Here is a tiny trained network, its code and every weight. The questions are about switching its units off for an input and a class, where a switched-off unit gives its printed mean instead of its output.

import numpy as np


def w(rows, s, z=0):
    codes = np.array(rows[::2]) - 128.0
    scale = np.full(codes.shape[1], s)
    scale[-1] = z or s
    return codes * scale


def f(y):
    return np.maximum(y, 0)


def log_softmax(a):
    a = a - a.max(-1, keepdims=True)
    return a - np.log(np.exp(a).sum(-1, keepdims=True))


def net(x, mask):
    res = np.array(x, float).reshape(1, 3) / 4 @ E
    y = f(res @ A[0][:, :-1].T + A[0][:, -1])
    res = res + np.where(mask, y, B[0][:, -1]) @ B[0][:, :-1]
    return log_softmax(res[-1] @ U[:, :-1].T + U[:, -1])


A, B = {}, {}
E = w([
[22,58,1,118,156],'x0',
[15,203,168,141,100],'x1',
[182,147,108,2,16],'x2',
],0.0093)
A[0] = w([
[96,108,118,178,170,191],'neuron 0',
[92,104,86,212,148,235],'neuron 1',
[177,123,134,171,174,116],'neuron 2',
[175,165,186,166,120,178],'neuron 3',
[124,129,206,173,165,98],'neuron 4',
[140,118,63,113,80,177],'neuron 5',
[8,129,112,160,89,243],'neuron 6',
[110,138,140,125,110,119],'neuron 7',
[113,105,42,158,157,203],'neuron 8',
[148,73,90,2,122,168],'neuron 9',
[100,145,148,127,91,104],'neuron 10',
[149,143,181,135,133,160],'neuron 11',
[191,115,135,141,138,78],'neuron 12',
[170,194,194,116,122,215],'neuron 13',
[176,109,144,119,142,78],'neuron 14',
[135,143,169,200,158,226],'neuron 15',
[146,130,125,160,185,164],'neuron 16',
[172,119,105,50,80,254],'neuron 17',
],0.016,0.0034)
B[0] = w([
[159,211,212,161,159,215],'neuron 0',
[203,228,140,150,217,239],'neuron 1',
[73,119,119,182,140,179],'neuron 2',
[80,43,83,135,43,215],'neuron 3',
[228,84,213,147,118,196],'neuron 4',
[196,218,211,105,131,191],'neuron 5',
[19,157,44,88,243,249],'neuron 6',
[99,126,182,76,148,149],'neuron 7',
[111,222,121,106,156,226],'neuron 8',
[160,106,249,43,67,239],'neuron 9',
[159,124,120,50,143,164],'neuron 10',
[83,32,64,155,16,184],'neuron 11',
[61,109,47,134,80,170],'neuron 12',
[105,62,150,62,56,238],'neuron 13',
[64,115,48,118,112,164],'neuron 14',
[215,176,166,230,114,211],'neuron 15',
[171,228,75,207,112,182],'neuron 16',
[110,135,210,58,2,245],'neuron 17',
],0.0078,0.015)
U = w([
[17,101,122,67,63,230],'0',
[134,57,48,204,87,160],'1',
[181,53,75,110,168,29],'2',
[94,115,121,139,113,1],'3',
[207,113,248,119,48,164],'4',
[70,156,49,164,187,144],'5',
[172,212,173,169,191,162],'6',
],0.012,0.0048)

Each question gives the input, the list of numbers given to net, and the class t.
The units are the neurons (one row each of A and B). Each row of codes is followed by its name. A weight is (code - 128) times the scale printed after its matrix; where a second scale follows, it is the last column's (A, B and U).
mask holds one flag per neuron, in row order. A switched-off neuron (its flag False) gives its mean, the last column of its row in B, instead of its output. The means were averaged over made-up inputs and are rounded, as every weight is.
A unit's drop is (log p(t) with every unit on - log p(t) with that unit switched off) / (log p(t) with every unit on - log p(t) with every unit switched off).
The circuit of an input: a set's keep is (log p(t) with only the set's units on - log p(t) with every unit switched off) / (log p(t) with every unit on - log p(t) with every unit switched off). Starting from the 12 units with the biggest drops (on a tie, the unit counted first), units are removed one at a time, each time the one whose removal leaves the highest keep (on an exact tie, the one counted first), for as long as the keep stays at least 0.8.
circuit, biggest first: the units of the circuit, biggest drop first
top k neurons: the k neurons with the biggest drops, biggest first
drop of u: that unit's drop, to one decimal
input [5,2,0], class 5: circuit, biggest first	[neuron 6; neuron 17]
input [0,8,1], class 5: circuit, biggest first	[neuron 17; neuron 6]
input [3,3,-2], class 5: top 3 neurons	[neuron 6; neuron 9; neuron 5]
input [5,7,-2], class 5: circuit, biggest first	[neuron 6]
input [-2,-1,2], class 0: top 2 neurons	[neuron 15; neuron 4]
input [1,5,-1], class 5: circuit, biggest first	[neuron 6; neuron 17]
input [7,0,-5], class 6: top 2 neurons	[neuron 1; neuron 0]
input [7,2,7], class 4: top 3 neurons	[neuron 9; neuron 5; neuron 3]
input [-2,8,8], class 0: top 4 neurons	[neuron 15; neuron 4; neuron 1; neuron 0]
input [-2,8,-1], class 0: top 2 neurons	[neuron 6; neuron 1]
input [-6,0,-2], class 1: top 2 neurons	[neuron 9; neuron 17]
input [-3,8,-1], class 0: drop of neuron 6	0.2
input [2,5,-3], class 6: drop of neuron 0	0.1
input [8,3,3], class 6: drop of neuron 8	0.1
input [7,1,-6], class 6: drop of neuron 7	0.0
input [1,4,-2], class 6: top neuron	[neuron 3]
